Here is a tiny trained network, its code and every weight. The questions are about switching its units off for an input and a target symbol, where a switched-off unit gives its printed mean instead of its output.

import numpy as np


def w(rows, s, z=0):
    codes = np.array(rows[::2]) - 128.0
    scale = np.full(codes.shape[1], s)
    scale[-1] = z or s
    return codes * scale


def f(y):
    return y / 2 * (1 + np.tanh(0.7978845608 * (y + 0.044715 * y**3)))


def softmax(a):
    e = np.exp(a - a.max(-1, keepdims=True))
    return e / e.sum(-1, keepdims=True)


def log_softmax(a):
    a = a - a.max(-1, keepdims=True)
    return a - np.log(np.exp(a).sum(-1, keepdims=True))


def net(x, mask):
    ids = ['Γδζλμξπστψω'.index(c) for c in x.split()]
    T = len(ids)
    res = E[ids] + P[:T]
    r = res
    for j in range(3):
        rows = slice(2 * j, 2 * j + 2)
        q, k, v = (r @ M[0][rows].T for M in (Q, K, V))
        z = softmax(np.where(np.tri(T) > 0, q @ k.T / 2**0.5, -1e9)) @ v
        o = O[0][rows]
        res = res + np.where(mask[j], z, o[:, -1]) @ o[:, :-1]
    y = f(res @ A[0][:, :-1].T + A[0][:, -1])
    res = res + np.where(mask[3:19], y, B[0][:, -1]) @ B[0][:, :-1]
    return log_softmax(res[-1] @ U[:, :-1].T + U[:, -1])


Q, K, V, O, A, B = {}, {}, {}, {}, {}, {}
E = w([
[117,140,134],'Γ',
[143,71,142],'δ',
[120,145,145],'ζ',
[5,110,106],'λ',
[187,86,143],'μ',
[203,121,112],'ξ',
[123,136,138],'π',
[124,146,144],'σ',
[83,198,80],'τ',
[122,145,142],'ψ',
[82,79,128],'ω',
],0.021)
P = w([
[130,149,184],'0',
[92,137,110],'1',
[152,131,194],'2',
[110,116,87],'3',
[149,127,195],'4',
[115,95,61],'5',
[151,121,192],'6',
[118,68,35],'7',
[152,113,188],'8',
[125,27,7],'9',
[152,111,184],'10',
],0.02)
Q[0] = w([
[49,181,29],'h0',
[50,147,220],'h0',
[132,11,38],'h1',
[119,152,208],'h1',
[108,74,69],'h2',
[84,185,198],'h2',
],0.012)
K[0] = w([
[77,231,109],'h0',
[96,40,113],'h0',
[65,126,233],'h1',
[132,50,58],'h1',
[101,235,207],'h2',
[121,95,2],'h2',
],0.0089)
V[0] = w([
[241,104,143],'h0',
[228,251,59],'h0',
[160,166,6],'h1',
[116,161,91],'h1',
[2,204,72],'h2',
[135,125,51],'h2',
],0.0083)
O[0] = w([
[242,105,154,6],'h0',
[168,190,57,37],'h0',
[121,241,66,14],'h1',
[205,207,134,116],'h1',
[13,136,79,231],'h2',
[44,137,253,73],'h2',
],0.0041,0.0025)
A[0] = w([
[166,254,145,132],'n0',
[165,98,83,161],'n1',
[146,167,85,166],'n2',
[64,135,193,86],'n3',
[159,111,154,250],'n4',
[198,165,162,137],'n5',
[74,95,116,202],'n6',
[113,185,183,92],'n7',
[111,79,173,104],'n8',
[108,86,81,96],'n9',
[142,143,174,99],'n10',
[47,126,91,150],'n11',
[73,132,127,188],'n12',
[73,163,114,167],'n13',
[120,98,193,81],'n14',
[150,108,193,79],'n15',
],0.017,0.014)
B[0] = w([
[190,148,170,183],'n0',
[71,159,187,197],'n1',
[61,78,114,164],'n2',
[127,168,181,188],'n3',
[100,34,85,243],'n4',
[180,82,107,174],'n5',
[118,96,134,254],'n6',
[147,195,155,165],'n7',
[105,254,102,167],'n8',
[158,177,92,186],'n9',
[162,170,81,149],'n10',
[180,117,107,244],'n11',
[121,79,181,228],'n12',
[134,95,134,213],'n13',
[75,215,48,164],'n14',
[128,228,34,166],'n15',
],0.0096,0.014)
U = w([
[93,68,133,210],'Γ',
[119,216,58,52],'δ',
[138,148,119,97],'ζ',
[52,157,195,2],'λ',
[204,175,56,98],'μ',
[254,135,122,85],'ξ',
[102,90,77,142],'π',
[176,137,119,56],'σ',
[194,145,213,196],'τ',
[156,144,121,148],'ψ',
[36,209,119,74],'ω',
],0.012,0.0055)

Each question gives the input, a string of symbols that net reads in full, and the target symbol t.
The units are the heads (2 rows each of Q, K, V and O) and the neurons (one row each of A and B). Each row of codes is followed by its name. A weight is (code - 128) times the scale printed after its matrix; where a second scale follows, it is the last column's (O, A, B and U).
mask holds one flag per unit, heads first, then neurons. A switched-off unit (its flag False) gives its mean, the last column of its rows in O or B, instead of its output. The means were averaged over made-up inputs and are rounded, as every weight is.
A unit's drop is (log p(t) with every unit on - log p(t) with that unit switched off) / (log p(t) with every unit on - log p(t) with every unit switched off).
The circuit of an input: a set's keep is (log p(t) with only the set's units on - log p(t) with every unit switched off) / (log p(t) with every unit on - log p(t) with every unit switched off). Starting from the 12 units with the biggest drops (on a tie, the unit counted first), units are removed one at a time, each time the one whose removal leaves the highest keep (on an exact tie, the one counted first), for as long as the keep stays at least 0.8.
circuit, biggest first: the units of the circuit, biggest drop first
most important unit: the unit with the biggest drop
k most important neurons: the k neurons with the biggest drops, biggest first
heads that matter: for each layer, one digit per head in row order, 1 if its drop is at least 0.15 and else 0, layers parted by /
input σ ψ τ δ ψ σ ω Γ π, target ω: circuit, biggest first	[h2, n14, n8]
input π λ π ζ ζ, target λ: circuit, biggest first	[h2, n3]
input ψ ω π τ ξ ξ τ τ ω ω λ, target λ: circuit, biggest first	[n3, h2]
input μ δ ψ μ σ, target μ: heads that matter	001
input λ π ξ τ λ ξ δ, target δ: heads that matter	000
input τ π ω δ Γ ξ ζ ψ μ δ π, target δ: heads that matter	101
input μ π π, target μ: heads that matter	100
input ω τ ζ ω ζ, target ω: circuit, biggest first	[h0, n14, n8]
input λ τ ψ τ σ τ ζ τ μ ξ, target Γ: circuit, biggest first	[n1]
input ψ δ λ, target λ: heads that matter	100
input Γ ψ τ ω ω λ σ ζ ψ, target λ: heads that matter	111
input ζ τ τ ξ σ, target ξ: heads that matter	110
input τ ω ω ψ ω π ψ π ψ, target ω: heads that matter	101
input ψ ψ λ ζ, target Γ: heads that matter	000
input μ ζ ψ τ ω ω σ, target ω: most important unit	h0
input ζ ω ζ μ π π δ σ ξ λ Γ, target λ: heads that matter	111
input μ σ σ ζ, target Γ: circuit, biggest first	[n15, n8, n9]
input ω μ ψ, target μ: heads that matter	001
input δ δ σ, target δ: heads that matter	100
input Γ τ τ ξ ζ, target ξ: circuit, biggest first	[h0, n5, n1]
input Γ ξ ω σ λ ψ λ π ψ ω ζ, target ω: circuit, biggest first	[h0, h2, n14]
input ψ λ τ τ τ ζ δ ω ψ μ ζ, target μ: 3 most important neurons	[n5, n15, n1]
input σ δ ζ τ τ ψ ω Γ λ ζ τ, target τ: most important neuron	[n0]
input ξ ω ξ τ, target Γ: 2 most important neurons	[n2, n12]
